Below are the code and all the weights of a small trained network. Each question names an input and a class and asks about switching units off, where a switched-off unit gives its printed mean instead of its output.

import numpy as np


def w(rows, s, z=0):
    codes = np.array(rows[::2]) - 128.0
    scale = np.full(codes.shape[1], s)
    scale[-1] = z or s
    return codes * scale


def norm(h):
    return h / np.sqrt((h * h).mean(-1, keepdims=True) + 1e-5)


def f(y):
    return np.maximum(y, 0)


def log_softmax(a):
    a = a - a.max(-1, keepdims=True)
    return a - np.log(np.exp(a).sum(-1, keepdims=True))


def net(x, mask):
    res = np.array(x, float).reshape(1, 4) / 4 @ E
    u = 0
    for l in range(3):
        y = f(norm(res) @ A[l][:, :-1].T + A[l][:, -1])
        res = res + np.where(mask[u : u + 6], y, B[l][:, -1]) @ B[l][:, :-1]
        u += 6
    return log_softmax(norm(res)[-1] @ U[:, :-1].T + U[:, -1])


A, B = {}, {}
E = w([
[242,156,46,205,181,117,117,4,157,176],'x0',
[167,57,126,185,173,102,79,135,34,136],'x1',
[154,75,16,119,170,148,16,122,196,121],'x2',
[129,58,155,203,102,92,170,42,142,183],'x3',
],0.0043)
A[0] = w([
[162,143,144,148,131,125,156,109,45,135,18],'L0N0',
[107,105,160,129,120,123,215,103,105,129,51],'L0N1',
[101,51,121,139,120,131,106,145,121,138,22],'L0N2',
[98,148,159,134,91,124,214,105,167,130,98],'L0N3',
[132,130,136,133,109,122,175,63,194,136,113],'L0N4',
[125,3,138,136,121,122,104,117,123,128,4],'L0N5',
],0.017,0.0035)
B[0] = w([
[196,188,159,135,228,81,203,154,99,66,200],'L0N0',
[118,145,150,140,35,186,69,169,92,167,220],'L0N1',
[42,61,102,135,160,44,116,132,138,85,180],'L0N2',
[35,138,154,77,137,155,201,123,118,194,251],'L0N3',
[112,143,75,72,209,205,155,72,156,154,227],'L0N4',
[43,2,97,174,173,52,38,134,124,71,210],'L0N5',
],0.0095,0.011)
A[1] = w([
[156,121,208,162,34,77,135,160,135,131,25],'L1N0',
[141,133,142,61,89,95,141,187,228,77,58],'L1N1',
[149,92,130,193,107,107,120,86,115,136,69],'L1N2',
[189,141,178,179,146,82,170,117,107,108,30],'L1N3',
[244,95,92,200,132,89,126,2,199,152,2],'L1N4',
[224,105,150,186,148,102,131,122,65,132,19],'L1N5',
],0.012,0.0016)
B[1] = w([
[85,117,68,145,99,196,141,115,64,104,162],'L1N0',
[138,138,113,97,137,147,118,152,141,107,225],'L1N1',
[116,137,128,86,148,103,126,121,143,184,191],'L1N2',
[163,179,118,140,120,79,185,131,151,79,251],'L1N3',
[196,104,109,198,53,249,54,93,121,67,252],'L1N4',
[139,166,124,110,165,99,169,108,127,148,242],'L1N5',
],0.012,0.0036)
A[2] = w([
[117,134,238,137,34,92,127,180,142,172,2],'L2N0',
[133,149,202,163,5,99,147,167,117,159,15],'L2N1',
[89,161,106,62,119,184,119,200,154,72,219],'L2N2',
[151,63,202,163,123,59,97,133,152,177,46],'L2N3',
[134,121,142,133,119,114,128,131,160,147,92],'L2N4',
[190,112,200,143,65,99,70,149,166,195,47],'L2N5',
],0.014,0.0011)
B[2] = w([
[204,116,85,254,27,165,94,142,48,25,167],'L2N0',
[102,80,163,212,65,144,131,184,16,68,161],'L2N1',
[187,141,144,109,77,38,93,137,160,190,251],'L2N2',
[58,111,80,105,154,102,115,103,150,144,159],'L2N3',
[143,103,111,130,149,123,133,108,148,150,128],'L2N4',
[148,134,58,137,114,148,120,80,196,102,129],'L2N5',
],0.0082,0.012)
U = w([
[216,121,64,174,132,251,51,55,174,80,157],'0',
[43,182,142,34,154,226,215,81,157,253,150],'1',
[36,2,95,176,186,46,41,132,130,67,158],'2',
[76,142,189,173,14,167,159,204,13,132,163],'3',
[201,218,157,163,220,65,221,140,87,60,154],'4',
[107,101,157,154,202,190,158,96,135,150,56],'5',
[195,159,133,52,69,46,54,186,192,175,146],'6',
[133,102,218,144,144,165,134,142,182,116,2],'7',
],0.0085,0.0057)

Each question gives the input, the list of numbers given to net, and the class t.
The units are the neurons (one row each of A and B). Each row of codes is followed by its name. A weight is (code - 128) times the scale printed after its matrix; where a second scale follows, it is the last column's (A, B and U).
mask holds one flag per neuron, layer by layer. A switched-off neuron (its flag False) gives its mean, the last column of its row in B, instead of its output. The means were averaged over made-up inputs and are rounded, as every weight is.
A unit's drop is (log p(t) with every unit on - log p(t) with that unit switched off) / (log p(t) with every unit on - log p(t) with every unit switched off).
The circuit of an input: a set's keep is (log p(t) with only the set's units on - log p(t) with every unit switched off) / (log p(t) with every unit on - log p(t) with every unit switched off). Starting from the 12 units with the biggest drops (on a tie, the unit counted first), units are removed one at a time, each time the one whose removal leaves the highest keep (on an exact tie, the one counted first), for as long as the keep stays at least 0.8.
units of the circuit, in order: the units of the circuit, biggest drop first
top k neurons: the k neurons with the biggest drops, biggest first
top k neurons in layer l: the k neurons of layer l with the biggest drops, biggest first
drop when u is switched off: that unit's drop, to one decimal
input [3,1,8,0], class 0: units of the circuit, in order : L0N3
input [5,-2,-1,-1], class 0: top 3 neurons : L0N3, L0N1, L1N4
input [0,-5,6,5], class 0: units of the circuit, in order : L0N3, L0N1, L1N4
input [1,-5,4,-1], class 0: units of the circuit, in order : L0N3, L0N2
input [-4,8,-7,-7], class 4: top 2 neurons : L0N0, L0N3
input [4,-1,5,-7], class 0: top 2 neurons : L0N3, L0N1
input [7,0,0,2], class 0: units of the circuit, in order : L0N3, L1N4
input [4,-2,2,6], class 0: top 2 neurons : L1N4, L0N3
input [-1,5,3,-7], class 6: top 3 neurons : L0N5, L0N0, L2N2
input [1,1,6,-5], class 6: top 2 neurons in layer 0 : L0N5, L0N4
input [-4,7,-6,-5], class 4: top 2 neurons : L0N0, L0N3
input [2,8,-4,5], class 4: top 3 neurons : L0N0, L1N3, L1N5
input [4,-1,-8,1], class 1: top 2 neurons : L0N4, L0N3
input [1,2,-4,7], class 1: units of the circuit, in order : L0N4
input [-6,8,-5,-4], class 4: top 3 neurons : L0N0, L0N3, L1N5
input [0,-2,7,-2], class 6: top 2 neurons in layer 0 : L0N5, L0N4
input [-4,1,5,-5], class 6: top 2 neurons : L0N5, L2N2
input [4,2,0,-4], class 4: drop when L0N4 is switched off : 0.5
input [5,-1,3,5], class 0: drop when L1N4 is switched off : 0.2
input [-7,2,-3,-6], class 6: units of the circuit, in order : L2N2
input [5,0,-7,8], class 1: drop when L0N4 is switched off : 2.4
input [6,2,4,-3], class 0: drop when L1N4 is switched off : 0.3
